Each row is followed by its class. Each block has new classes.
[ -6.9 -11.2  -8.0  -3.5   3.0  12.7  -0.7  -7.4  -0.8  -3.9 -44.7  -1.7
   6.4  -0.3 -14.2  -1.5  -2.1   2.8] : [94]
[ -7.6  -2.9  -2.4  13.9  -5.8 -11.6   0.0  -9.7 -21.1   8.2 -17.2 -46.5
  21.0  -6.9 -12.0  -7.9   3.5   2.7] : [88]
[  7.0  -4.0 -27.6 -19.0  -2.5  13.6  -1.3 -10.3   6.7  -3.1 -37.4  15.0
   1.8  -8.4 -14.3   4.4  -2.8 -12.8] : [94]
[ -2.5 -10.3 -14.5  -7.2   4.7  14.5  -1.1 -25.4  -3.8  -3.7 -39.5  -1.3
   3.7  -5.7 -13.3   2.2  -1.0   6.6] : [94]
[-10.5 -20.8  -9.1   1.6  13.1  27.8 -10.8 -17.4 -27.2  -9.3 -50.4 -34.7
   6.8  -4.0 -30.3 -18.0  52.0  13.6] : [94]
[ -1.3 -12.2  -8.7   1.8   4.2  15.7   3.4  -9.9  -9.9  -7.6 -35.9  -4.7
   7.5  -0.7 -12.3  -2.5  -3.6   5.0] : [94]
[-11.1   7.8 -11.9 -10.8 -15.3 -13.7  14.7 -18.4 -16.7  14.7  -9.4 -36.4
  40.0   7.0 -11.8   5.9  12.5  -0.9] : [88]
[-15.8  -4.2 -19.1   1.1  -3.1   9.5   3.2  -6.8  -0.4   0.2 -42.3 -15.2
  15.2   7.3 -10.4 -15.3  -1.4  -0.5] : [88]
[  0.6 -16.3  -6.5  13.2  -4.6  13.0   9.5  -3.4  -0.3  -5.3 -37.9  -9.3
   7.6  -5.2 -16.1   8.2  -2.6   3.1] : [94]
[  3.6  -1.2  -7.2   0.1 -10.5 -13.4  12.6 -24.1 -15.4  10.0 -21.6 -39.6
  23.4  -5.1 -12.7   4.1   3.6  -5.6] : [88]
[ -8.9  -4.2 -15.6  14.3 -17.5  -0.5  18.6 -11.4 -17.0   4.9 -32.8 -37.5
  19.3  -2.1 -14.1  -3.1   1.1  -4.7] : [88]
[  4.5  -8.8 -11.0   7.8   5.6  17.6   8.6 -10.5  -5.3  -0.2 -22.1  -8.5
  -8.7  -0.8  -6.3  -3.8  -4.4   5.1] : [94]
[ -9.4 -13.7 -19.7  -5.1   0.5  12.5 -14.5  -9.3 -22.9   7.1 -52.8 -36.1
   8.7  -8.8 -20.9 -10.0 -11.9  18.9] : [94]
[  3.8 -10.8 -10.5  -4.1   3.3  24.6  -4.6  -8.8  -8.7  -2.3 -36.9 -13.3
   6.2  -2.8 -14.4  -0.6   1.9   8.9] : [94]
[ -8.6  -0.2  -9.2  -9.5  -7.5   2.8   4.2 -12.9 -17.0   9.8  -4.4 -30.7
  18.5   1.2 -16.0   1.5   8.6   6.9] : [88]
[ 12.4  -4.4 -12.5  -4.6   1.1   7.2   2.5 -18.2   1.0  -2.4 -20.6  -1.9
   6.7  -8.4 -10.3   0.7  -2.8  -1.1] : [94]
[  3.9  -7.8 -15.6  -7.4   5.7  18.0  -4.9  -1.6   0.2  -5.2 -39.6  -0.3
  -9.8  -8.8 -15.1  -3.9  -1.3   6.0] : [94]
[ -9.1  -7.0   4.1 -24.8  15.1   6.2 -28.0 -26.4 -23.1  11.4 -21.5 -20.0
  21.2  -5.7 -22.8   1.1   5.7   2.1] : [91]
[ -4.3   1.7  -0.7   7.2  -2.1  -3.3  12.4 -26.3 -13.5   3.8   7.5 -28.3
  36.6   9.2  -8.8   1.0   3.7  -5.4] : [88]
[-19.1  -9.9   4.3  -8.0 -11.8  -6.2  -5.0 -15.5  -9.0  -2.8 -40.1 -15.1
  39.8  -7.6 -16.4  -5.0   6.0  -5.5] : [88]
[  0.9  -7.7  -1.5   4.8   5.3   9.9  -7.2 -10.1  -7.1  -6.2 -20.5 -11.7
  -2.3  -0.7  -6.5  -7.7  -2.2   1.0] : [94]
[  6.8   6.3  -3.5 -29.5  13.4   5.9 -16.8 -16.3   3.9   1.3  -2.8   6.7
   9.3   0.9  -9.0   5.4   6.1  -6.9] : [91]
[-14.1  -4.8  -9.8   3.4 -11.5   1.3   8.6 -12.2 -16.1   1.1 -38.0 -31.3
  27.3   5.6 -12.3 -20.8   4.8  -5.2] : [88]
[-15.9   2.2 -13.8 -13.7  -8.8  -6.1  -6.8  -1.0 -16.3  11.5 -11.7 -28.4
  17.5 -13.1 -14.0   5.7  12.2   9.8] : [88]
[-18.4  -5.9 -12.1  13.7  -9.7   4.0  17.3 -19.6  -8.7   0.0 -32.6 -30.6
  32.8   9.7 -15.6   0.1   3.0   3.5] : [88]
[ 11.7 -15.5  -7.3   2.8  -8.6   5.1   6.7  -6.1   4.7 -16.6 -34.9  18.3
  -5.9 -13.1 -10.7   6.8  -8.3   2.1] : [94]
[ -5.9  -2.2  -3.1  -1.3 -11.7  -5.7   5.2 -12.5  -9.9   0.0 -19.0 -19.8
  21.9  -4.5  -6.9   3.2   5.9  -1.2] : [88]
[-15.3   0.6 -10.5  20.5 -12.1  -9.0  23.2  -5.8 -15.9   5.5   6.7 -47.4
  24.6  12.7 -10.3  -2.1   5.5   7.5] : [88]
[-12.5  -0.3  -4.8 -11.5  -5.8  -5.7  -1.4  -3.7 -16.0   6.8 -28.9 -19.3
  19.2  -4.0 -12.3   0.3  11.3   2.0] : [88]
[  7.5  -5.0 -13.0   1.8  -6.4   9.2   6.2  -2.9   4.0  -0.6 -30.9   6.4
  -5.7  -8.6  -6.1  -0.2  -3.0   2.1] : [94]
[-12.4 -14.2 -13.3  11.2   2.4  14.1  -2.3  -1.3 -13.1   2.1 -37.9 -23.5
  -1.9  -9.0 -16.8 -11.6   0.9  11.2] : [94]
[ -7.5 -10.8   0.0   6.6  -2.7   4.5   2.5  -3.2  -9.0  -1.2 -19.3  -2.5
   5.3  -4.1  -9.0   2.1   1.7   8.8] : [94]
[-23.9 -11.0  -5.3   0.8  -3.1   8.4  -1.2   3.1  -6.2  -6.0 -39.5  -6.0
  18.4   2.4 -11.1 -11.8   2.0   6.5] : [88]
[ -6.3 -14.2 -17.6   0.6 -11.4   8.5   7.6  -3.8  -5.7 -13.3 -60.0  -6.9
   0.8 -15.5 -16.1   0.1  -3.6   6.8] : [94]
[  6.2  -0.6  -9.2 -23.8 -13.9 -10.3   1.9 -17.2 -16.0   6.0 -26.8 -12.3
  15.3 -19.6 -21.4  22.9   7.8  14.6] : [88]
[-26.0  -5.9 -24.1   6.3  -7.3   4.4  -5.4  -1.6  -9.8   3.2 -60.7 -41.9
  20.9  -1.7 -11.9 -33.8  -2.9  -6.7] : [88]
[  2.0  -6.8 -13.3  -9.8  -1.0  13.5   1.1 -11.1  -2.8  -5.0 -42.5  -0.5
   5.7  -4.5 -17.7   2.2   0.0   3.3] : [94]
[ 20.0   1.5   5.4  -4.8  -2.2  -3.8  10.7 -14.9   5.9   2.3  20.2  12.1
   1.5   4.0  -1.0  19.7  -2.2  -7.2] : [91]
[  2.6  -9.8 -13.5   0.0  -8.6  15.7   3.5  -8.6  -5.3  -0.6 -37.0 -11.5
  20.9  -6.5 -17.2  -6.7   0.4   9.0] : [94]
